Below is a small trained network, with its code and all its weights. Each question gives an input and a class and asks what happens when units are switched off, that is, made to give their printed mean instead of their output.

import numpy as np


def w(rows, s, z=0):
    codes = np.array(rows[::2]) - 128.0
    scale = np.full(codes.shape[1], s)
    scale[-1] = z or s
    return codes * scale


def norm(h):
    return h / np.sqrt((h * h).mean(-1, keepdims=True) + 1e-5)


def f(y):
    return y / 2 * (1 + np.tanh(0.7978845608 * (y + 0.044715 * y**3)))


def log_softmax(a):
    a = a - a.max(-1, keepdims=True)
    return a - np.log(np.exp(a).sum(-1, keepdims=True))


def net(x, mask):
    res = np.array(x, float).reshape(1, 2) / 4 @ E
    u = 0
    for l in range(2):
        y = f(norm(res) @ A[l][:, :-1].T + A[l][:, -1])
        res = res + np.where(mask[u : u + 8], y, B[l][:, -1]) @ B[l][:, :-1]
        u += 8
    return log_softmax(norm(res)[-1] @ U[:, :-1].T + U[:, -1])


A, B = {}, {}
E = w([
[164,248,87,196],'x0',
[221,74,149,193],'x1',
],0.0017)
A[0] = w([
[102,174,183,178,40],'L0N1',
[153,153,174,177,182],'L0N2',
[155,162,105,133,137],'L0N3',
[75,115,65,111,217],'L0N4',
[193,253,54,162,218],'L0N5',
[172,148,208,39,182],'L0N6',
[163,144,147,118,99],'L0N7',
[226,143,115,66,3],'L0N8',
],0.0035,0.00063)
B[0] = w([
[102,123,66,151,121],'L0N1',
[155,80,135,147,150],'L0N2',
[151,91,93,31,138],'L0N3',
[250,175,211,107,160],'L0N4',
[149,62,84,96,255],'L0N5',
[48,29,159,113,147],'L0N6',
[125,146,151,183,124],'L0N7',
[94,187,161,172,112],'L0N8',
],0.0027,0.0018)
A[1] = w([
[168,165,75,131,96],'L1N1',
[43,152,87,102,164],'L1N2',
[151,199,81,181,218],'L1N3',
[166,64,148,255,21],'L1N4',
[89,53,195,97,253],'L1N5',
[147,163,83,153,203],'L1N6',
[76,198,116,65,109],'L1N7',
[52,165,110,105,209],'L1N8',
],0.0053,0.00051)
B[1] = w([
[41,134,159,159,165],'L1N1',
[221,156,132,117,171],'L1N2',
[55,48,90,139,179],'L1N3',
[181,217,221,53,231],'L1N4',
[45,151,2,204,251],'L1N5',
[9,51,71,125,158],'L1N6',
[173,129,205,124,197],'L1N7',
[237,92,206,188,168],'L1N8',
],0.0035,0.0025)
U = w([
[13,62,34,161,254],'0',
[209,162,255,80,2],'1',
],0.0066,0.0007)

Each question gives the input, the list of numbers given to net, and the class t.
The units are the neurons (one row each of A and B). Each row of codes is followed by its name. A weight is (code - 128) times the scale printed after its matrix; where a second scale follows, it is the last column's (A, B and U).
mask holds one flag per neuron, layer by layer. A switched-off neuron (its flag False) gives its mean, the last column of its row in B, instead of its output. The means were averaged over made-up inputs and are rounded, as every weight is.
A unit's drop is (log p(t) with every unit on - log p(t) with that unit switched off) / (log p(t) with every unit on - log p(t) with every unit switched off).
k most important neurons: the k neurons with the biggest drops, biggest first
top k neurons in layer l: the k neurons of layer l with the biggest drops, biggest first
drop of u: that unit's drop, to one decimal
input [-4,-8], class 1: most important neuron	[L1N8]
input [3,3], class 0: 4 most important neurons	[L1N6 L1N7 L1N8 L1N3]
input [5,-7], class 1: top 3 neurons in layer 1	[L1N5 L1N7 L1N8]
input [8,7], class 0: 2 most important neurons	[L1N3 L1N6]
input [4,4], class 0: 4 most important neurons	[L1N6 L1N3 L1N7 L1N8]
input [1,-2], class 1: 2 most important neurons	[L1N5 L1N7]
input [6,5], class 0: top 3 neurons in layer 1	[L1N3 L1N6 L1N8]
input [0,-1], class 1: top 2 neurons in layer 1	[L1N5 L1N3]
input [4,-7], class 1: drop of L1N5	0.2
input [2,-4], class 1: drop of L1N5	0.1
input [-2,-7], class 1: drop of L1N4	0.0
